In the rows, zero is written as 128.
Each row of numbers belongs to one of the things below and depends on some of the facts about them. Some rows are named. Which thing is each other row?

Some rows with their names:
kloklon: [134 132 127 100 106 163 210  70 104 144 123  72 115 114 126 119 150 112
 197 140 111 133 105 133  77 152 100 117  57 128  84 119  88 121  74 142]
plagrufis: [152 136 149 192 157 166 157 103 119 136 154 112 123 108 135 174 130 148
 148 104 157 118  88 120 128 178 120 113 121 145 141 127  97 104  96 114]
brofa: [148 132 154 177 168 144 169  64 119 110 141  97 126 123 148 136 152 126
 139 138 145 130  81 149 128 151 106 122 136 102 104 146  98 135  88 147]
brabrok: [ 96 129 157 168 170 139 159  77 120  80 143  88 171 137  84 103 148  69
 143 158 119 117  85 136 104 172 119 113  88 103 143 123 131 117  98 123]
gobrolim: [112 138 137 183 129 137 147 108 102 128 136 117 158 152  81 137 124 112
 152 139 171 123 104 155 119 168 115 121 106 130 139 103 112 128 114 108]
drika: [112 145 132 186 128 133 144 104 105 126 130 124 151 150  78 135 125 115
 148 141 168 127 106 161 122 163 116 119 114 127 141 106 118 129 122 111]
flepom: [120 147 197 111 127 123 147  60 121 145  79 158 125 174 151 105 178 100
 144 159 130 163 177 175 107 141 122 118 140 114 120 134  78 120  67 165]
butu: [145 143 181 142  91 117 144  85 132 129 103 120 135 166 142 119 157 163
 133 144 115 144 168 164  97 123  95 102 155 124 119 116  65 131  69 158]
megi: [ 90  94  85 129 130 117 151 110  78 108 139  75 171 195  23  84  77 108
 168 128 161  96 103 126 101 140 119 115  71  98 136 110 157 169 118 117]
grodar: [ 95 150 155 143 121 138 160 121  99 111  72 130 154 149  93 119 130 126
 154 134 100 119 130 150 100 157  97 117  92 139 166 138  96  99 131 100]
grufim: [ 94 119 166 167 188 125 142  86 119  99  70 119 143 184 100 138 141 102
 132 120 138  96 121 142 140 154 142 150 114 112 160 151  95 137 102 112]
leplu: [125 112 151 160 179 151 153 116  95  82 145 112 142 116 111 147  98 144
 178 125 102 102 114 113 125 182  87 108  96 144 190 185 129  77 112 128]
sitror: [114 121 142 152 130 130 131 111  79 104  95 133 136 170  86 130  78 143
 180 134 121 112 158 160 129 149  81 115 111 140 188 160 125 115 126 113]
skudin: [169 114 191 104 116 128 150 124  96 206  92 127 134 130 178 122 108 152
 107 117 118 127 109 141  76 117 149 137 103  92  85 123  80 122 141 131]
bromugre: [112 105 143 163 157 128 134 113 140  94 152 103 171 181  54  99 131 162
 110 137 147 104 130 122 115 141 109 101 128 116 158  79 101 163  69 176]
mavil: [113  87 107  96 133 129 176 104  88 101 125  84 140 163 101  96  95 127
 197 125 115  94 116 112 105 149 100 130  60 117 142 169 144 111 105 122]
skupon: [127 123 123  92 105 131 177  94 100 127  91  87 128 162 132 116 143 130
 200 124 129 110 121 136  95 134 108 131  89 111 103 124  78 144  99 120]
tozabrom: [122  68 125  91 147 110 135 132  89  74 160  77 173 188  78  63  65 168
 136 123  90  85 143  88  83 130  93 104  85 101 174 137 141 140 111 172]
grune: [131  88 158 151 174 127 129 109 112 131 148 113 161 137 103 103  91  97
 110 115 154 112 100 119 108 152 157 134 103  97 135 136 148 114 121 112]

Some facts about the things:
benak κ bribaku; brabrok κ klistos; breskir κ sasto; bribaku κ fodru; bribun κ gobrolim; brofa κ klinus; brukul κ benak
brusel κ kigrul; butu κ ridras; dedrer κ restor; dokur κ goken; dragem κ brukul; drika κ podok; drobal κ dragem
drogu κ leker; fegem κ tofon; flegrek κ teskigi; flepom κ replu; floklak κ kifuplun; flozu κ zige; flumu κ zifes
fluza κ breskir; fodru κ pamis; fubre κ skograklin; geskur κ lizin; gobrolim κ plonan; gogredras κ fenibru; goken κ stoboskin
gredrin κ zelal; greves κ mipak; gridol κ sudok; grodar κ stusotran; kazak κ stoflin; ketrozar κ plizabro; kigrul κ fluza
kime κ fubre; klistos κ platifu; kloklon κ dedrer; laklebru κ rizim; leker κ flepom; lizin κ vusem; lumatran κ gogredras
megi κ sitror; pamis κ felum; pivel κ tumak; plagrufis κ dokur; plizabro κ votane; plonan κ drika; podok κ megi
rabris κ gredrin; replu κ stoludro; restor κ skesken; rirak κ molum; rizim κ gridol; roplunas κ detil; ruskol κ gese
sasto κ butu; sizek κ truflal; skave κ stostur; skesken κ drobal; skograklin κ skotrol; skotrol κ plagrufis; stoflin κ boven
sumotum κ pazu; teskigi κ zuskarus; tofon κ greves; trobis κ brofa; truflal κ grufim; tumak κ drogu; voklil κ flumu
votane κ laklebru; vusem κ flozu; zerebre κ fegem; zifes κ kotra; zuboflak κ grodar; zurun κ rabris; zuskarus κ brusel
benak η 525; biski η 525; boven η 525; brabrok η 525; braplar η 240; breskir η 525; brezak η 525
bribaku η 240; bribun η 240; brofa η 525; bromugre η 525; brukul η 525; brusel η 525; bubras η 240
butu η 240; dedrer η 240; detil η 240; diplel η 240; dizi η 240; dokur η 525; doskor η 240
dragem η 240; drenu η 240; drika η 525; drobal η 525; drogu η 240; drozar η 525; drutran η 240
dubozin η 525; fegem η 525; felum η 525; fenibru η 525; flegrek η 525; flepom η 240; fliskeru η 525
floklak η 525; flotripus η 240; flozu η 240; flumu η 525; fluza η 240; fodru η 525; fubre η 240
gafus η 240; gese η 240; geskur η 525; ginum η 525; gobrolim η 525; gogra η 240; gogredras η 240
goken η 525; goklar η 525; goplur η 240; grali η 525; graska η 525; gredrin η 240; greves η 240
gridol η 240; grodar η 240; grono η 525; grozer η 525; grufim η 525; grune η 525; kastim η 240
kazak η 525; ketrozar η 240; kifuplun η 525; kigrul η 525; kime η 525; klilik η 525; klinus η 240
klistos η 525; kloklon η 240; klomik η 525; klupopli η 525; kluso η 525; kotra η 525; kuplis η 240
kuzer η 525; laklebru η 240; lebror η 240; ledak η 240; leker η 240; leplu η 240; lizin η 240
lumatran η 240; magon η 240; mavil η 240; megi η 525; mipak η 240; molum η 240; noflostos η 240
nufem η 525; pamis η 240; pazu η 240; pevun η 240; pimo η 525; pirem η 240; pivel η 240
pizil η 240; plaflegrun η 240; plagrufis η 525; platali η 240; platifu η 525; plizabro η 240; plonan η 240
podok η 525; posor η 525; rabris η 525; replu η 240; restor η 525; ridras η 525; rirak η 525
rizim η 525; roplunas η 240; ruskol η 240; sabas η 240; sasto η 240; siko η 240; sitror η 240
sizek η 525; skave η 240; skesken η 240; skodar η 525; skodri η 525; skograklin η 240; skotrol η 525
skudin η 240; skupon η 240; stadru η 525; stepi η 525; stoboskin η 240; stoflin η 525; stoludro η 525
stostur η 240; stulis η 525; stusotran η 525; sudok η 525; sukepu η 525; sumotum η 525; tasten η 240
teskigi η 240; tofon η 525; tozabrom η 240; tristufi η 240; trobis η 240; truflal η 240; truskadi η 240
tumak η 525; vanatran η 240; vapo η 525; vati η 525; vedrok η 525; viflel η 240; voklil η 525
voru η 525; votane η 525; vudir η 525; vusem η 525; zapu η 240; zelal η 240; zerebre η 525
zifes η 240; zige η 240; zotol η 525; zuboflak η 525; zurun η 525; zuskarus η 240; brabrok ξ dragem
braplar ξ graska; braplar ξ skave; braplar ξ siko; bribaku ξ grali; bribaku ξ skudin; bribaku ξ boven; bromugre ξ pizil
brukul ξ ledak; brukul ξ rabris; brusel ξ stoboskin; brusel ξ vapo; brusel ξ graska; brusel ξ drozar; bubras ξ felum
detil ξ vapo; detil ξ goplur; dizi ξ doskor; dizi ξ fliskeru; dizi ξ kluso; fenibru ξ trobis; floklak ξ magon
floklak ξ vusem; flotripus ξ ledak; flotripus ξ stadru; fubre ξ replu; fubre ξ kuzer; fubre ξ plizabro; fubre ξ flepom
gafus ξ biski; gafus ξ kazak; gafus ξ boven; gafus ξ rabris; gogredras ξ biski; goklar ξ pivel; goklar ξ ruskol
goklar ξ gridol; grozer ξ sukepu; grozer ξ skudin; grozer ξ vanatran; grozer ξ viflel; grune ξ pazu; kifuplun ξ plizabro
kifuplun ξ stusotran; kime ξ butu; kime ξ ruskol; kime ξ flepom; kime ξ greves; kime ξ dedrer; klilik ξ grono
klilik ξ plagrufis; klinus ξ grali; klinus ξ ruskol; klomik ξ flumu; klomik ξ zotol; klomik ξ truskadi; klomik ξ dedrer
kuplis ξ plonan; kuplis ξ skodar; laklebru ξ grali; laklebru ξ flegrek; laklebru ξ molum; leplu ξ skodar; leplu ξ dubozin
lizin ξ replu; lizin ξ pamis; lumatran ξ benak; mavil ξ graska; mavil ξ vudir; megi ξ zuskarus; megi ξ siko
megi ξ pevun; megi ξ drenu; mipak ξ klupopli; nufem ξ pizil; nufem ξ butu; pimo ξ fluza; pimo ξ trobis
plaflegrun ξ ridras; plaflegrun ξ trobis; platifu ξ vati; platifu ξ diplel; posor ξ drozar; posor ξ skudin; restor ξ boven
restor ξ pevun; rirak ξ replu; sabas ξ breskir; sasto ξ pazu; sasto ξ stadru; sasto ξ skudin; sasto ξ pirem
sasto ξ tristufi; sitror ξ lebror; sizek ξ gogra; skodri ξ skupon; skodri ξ vati; skodri ξ drenu; skograklin ξ grono
skograklin ξ kastim; skograklin ξ klupopli; stostur ξ molum; sumotum ξ grono; sumotum ξ skodar; tasten ξ diplel; tasten ξ kloklon
teskigi ξ goplur; teskigi ξ diplel; teskigi ξ stepi; tofon ξ brezak; tozabrom ξ truflal; tozabrom ξ zapu; tozabrom ξ platali
tozabrom ξ pevun; tozabrom ξ podok; tozabrom ξ viflel; vedrok ξ plonan; vedrok ξ drutran; vedrok ξ vapo; vedrok ξ trobis
voru ξ stulis; voru ξ brofa; votane ξ stoflin; zige ξ stoludro; zige ξ doskor; zige ξ pizil; zige ξ vanatran
zige ξ podok; zige ξ drobal; zige ξ klistos; zuboflak ξ kuzer; zuboflak ξ noflostos; zuboflak ξ ginum; zuboflak ξ boven

Rows to name:
No name comes twice in this set of rows, the named rows included.
[ 95  92  85 112 136 122 156  89 113  79 141  68 154 198  54  94 107  89
 188 133 160  90 112 115 119 155 119 131  72 107 124 113 148 161  68 117]  skodri
[163  80  87 117  99 114 149 131 119 106 107  65 131 175  96 140  50 144
 218 119 140  71 128  86 112 152  85 140  72 153 148 177 137 107  84  56]  detil
[135 104 143 162 180 170 152 117  86 110  86 133 124 137  82 160  79 154
 164  97 104 116 132 131 135 159  92 122 115 157 202 151 110  90 117 125]  mipak
[142 100 150 161 165 143 152 113 106  97 183 110 132 105 103 138  84 155
 176 116 101 109 128 111 120 183  89 101 102 155 206 186 148  77  94 135]  skograklin
[106 148 151 153 148 175 152 101  96 172 144 123 120 141  95 156 151 126
 154 108 185 141 125 144 122 174 142 119 113 140 147  91  95 127 103 152]  vusem
[126 170 147 167  99 135 133 130  91 148 122 107 166 178  73 120 134 202
  91 115 166 108 104 140  98 125 122 102 131 107  91  56  54 187 135 160]  podok
[104 136 181 100 134 128 162 120  96 117  75 105 152 184 127 103 160 164
 102 109  89  91 133 118  87 124 122 139 103  92 113 127  42 146 123 159]  truflal
[145 125 127 165 154 128 152  96 124 125 106 109 124 144 137 179 132 125
 174 110 184  92  91 145 157 163 108 142 142 125 113 175  97 129 107  76]  ridras
[100 116 150 149 143  99 141  44 146 110 210 122 152 124 119  84 160  56
 161 174 161 148 136 153 115 171 125  93 123  86 125 136 168 121  57 160]  rirak
[154  60 164 148 192 120 129  97 104 149 172 101 139 123 110  87  55  73
 122 109 160 134 112 120 107 146 163 130 104  99 140 126 180 109 100 125]  brukul

The same things again, as new rows of numbers:
Some rows with their names:
fodru: [135  98 104 152 106  99  89 149 135 118 155 145 125 112 123 117 123 116
  90 132 109 122 127 104 148 130 131 127 160 130 103 132 139]
ketrozar: [119 132  75 126 101  94 113 173 106 107 181 125 117 128 112 124 131  93
  78 140 133 105 122  98 112 139 114 118 175 120 119 161 155]
pamis: [130 109 111 122 112  86 115 149 132  98 182 131 128 119 132 112 136 110
  91 155 101 136 118 116 135 150 132 116 160 133 114 136 159]
ridras: [109 113 113 145 121  99  72 133 134 133 154 129 110  94 115 140 127 106
 108 135 113 133 143 105 129 122 124 106 155 131  85 134 133]
dubozin: [104 109 100 159 110 107  76 149 116 116 151 138 119 109 114 113 110 106
  85 139 124 118 134 101 136 130 137 112 169 124 107 128 141]
vati: [110 126  96 154 103 110  78 159 135 116 158 146 123  84 114 126 130 119
  98 129 109 113 137  88 134 128 117 136 177 128 114 122 146]
flegrek: [120 119  88 171  92  97  77 169 121 103 161 143 112 103 111 117 118  90
  80 134 122 106 127  91 130 137 130 116 160 128 113 149 142]
fubre: [115 135 127 147 122  73  88 156  93  82 195 133 153 152 121 124 127  94
 101 169  30 159 109 105 119 141 129 101 135 178 144 139 191]
drozar: [123 113  98 161 106 103  75 156 132 118 157 145 114  96 114 130 127  98
  96 132 121 109 137  89 141 129 134 114 168 128 109 135 143]
tristufi: [119 123  98 136 113  99 101 148 125 109 180 133 114 101 122 132 131 100
  92 149 129 119 131  97 134 141 133 103 176 125 116 140 168]
drenu: [114 128  94 134 112 103 103 149 128 107 176 132 117  97 123 131 131 107
  97 147 125 118 132  93 132 140 128 110 181 127 120 133 169]
platifu: [ 97 146  90 173 125 124  51 152 129 132 181 151 154 105 103 158 135 142
 129 119  63 143 153  62 149 104 109 142 177 153 139  92 179]
ledak: [118 123  98 137 114 101 101 149 126 107 180 133 116 103 121 132 131 100
  94 151 127 118 130  96 135 140 136 101 174 127 116 139 172]
flepom: [101 136 116 131 116  99  95 149 134  86 191 134 112 108 119 119 136  87
  94 152 112 138 129  96 127 148 133 100 161 114 123 132 159]
ginum: [117 111 105 157 108  98  74 155 127 114 156 143 115 101 112 125 125  93
  91 136 119 119 131  98 137 132 138 112 160 127 106 136 142]
flozu: [106 121 120 143 115  95 103 130 128 102 162 140 101  91 140 125 115  98
  87 166 110  96 132  93 124 126 124  97 172 130 132 136 186]
lebror: [113 126  98 135 113 101 102 147 127 106 180 132 119 102 123 127 131 105
  93 152 125 120 131  99 129 139 131 105 176 125 119 135 169]
vusem: [105 110 123 165 107 100  77 138 127 110 140 151 102  88 129 118 112 100
  87 150  97  94 132  92 127 117 125 111 161 131 122 129 161]
pizil: [107 137  99 129 110 103 103 160 130 102 179 135 125  93 122 127 139 112
  99 149 107 122 128  96 126 143 121 120 179 130 126 126 171]

Name these rows:
No name comes twice in this set of rows, the named rows included.
[ 99 108 101 161 113 111  78 150 113 115 150 137 124 114 112 108 107 112
  82 139 120 125 132 100 138 133 138 109 172 123 108 122 142]  klupopli
[113 127  78 146 139  91  71 143  88 131 186 124 158 125 107 171 140 100
 123 143  97 150 138  93 141 119 144  99 165 158 131 136 205]  stostur
[136 121  81 144  91  94 121 161 138  97 187 138 122 112 133 111 125 128
  85 140 121 110 121  95 135 145 118 133 177 129 129 142 168]  kloklon
[117 125  90 110 120  97 107 163 108 119 175 126 119 125 116 134 140  93
  91 143 126 111 128 101 119 133 121 117 177 121 111 148 153]  gridol
[123 112 115 124 129 101 109 133 132 126 164 136 115  97 133 136 131 119
 102 160 110 117 135 103 139 130 130 100 179 141 109 124 175]  stoboskin
[127  94 117 139 122 101  85 141 139 132 151 143 128 109 126 126 135 118
 100 133 101 133 135 109 153 125 135 124 164 130  97 119 137]  felum
[107 138  93 151 101 103  95 157 135  80 197 135 105 111 118 114 122  92
  83 142 132 117 126  85 130 148 126 104 165 110 133 143 163]  pivel
[114 131  67 145  96  88 101 164 107  99 178 122 132  88 119 127 126 104
  90 140 140 115 121 105 119 151 134 118 176 130 122 153 176]  skave
[112 133 101 107 118  88 106 166 105 107 173 122 126 128 115 124 143  90
  85 148 109 123 120 113 112 140 122 118 167 128 110 149 148]  plizabro
[116 133  77 184 114 107  57 155 110 132 179 140 139 129 100 154 118 119
 115 120  81 130 144  65 138 103 112 122 160 155 131 134 174]  brusel
[113 125  93 137 109  93 103 136 129 111 180 121 104 103 121 133 125 107
  98 147 126 124 135 101 121 139 121  96 161 131 103 149 162]  fluza
[116 117 111 167 105 111  75 151 149 103 170 147 111  99 116 113 121 109
  94 135 115 134 136  91 152 139 138 108 157 123 110 123 137]  brofa
[117 124  88 183 117 102  53 153 103 125 177 144 140 140 101 147 120 103
 109 128  85 133 139  73 146 112 130 111 153 155 136 135 174]  grune
[ 91 127  81 150 114  92  92 134 107 111 168 114 119  84 120 129 109 113
  96 152 143 125 136 111 115 141 137  90 175 132 107 141 177]  plonan

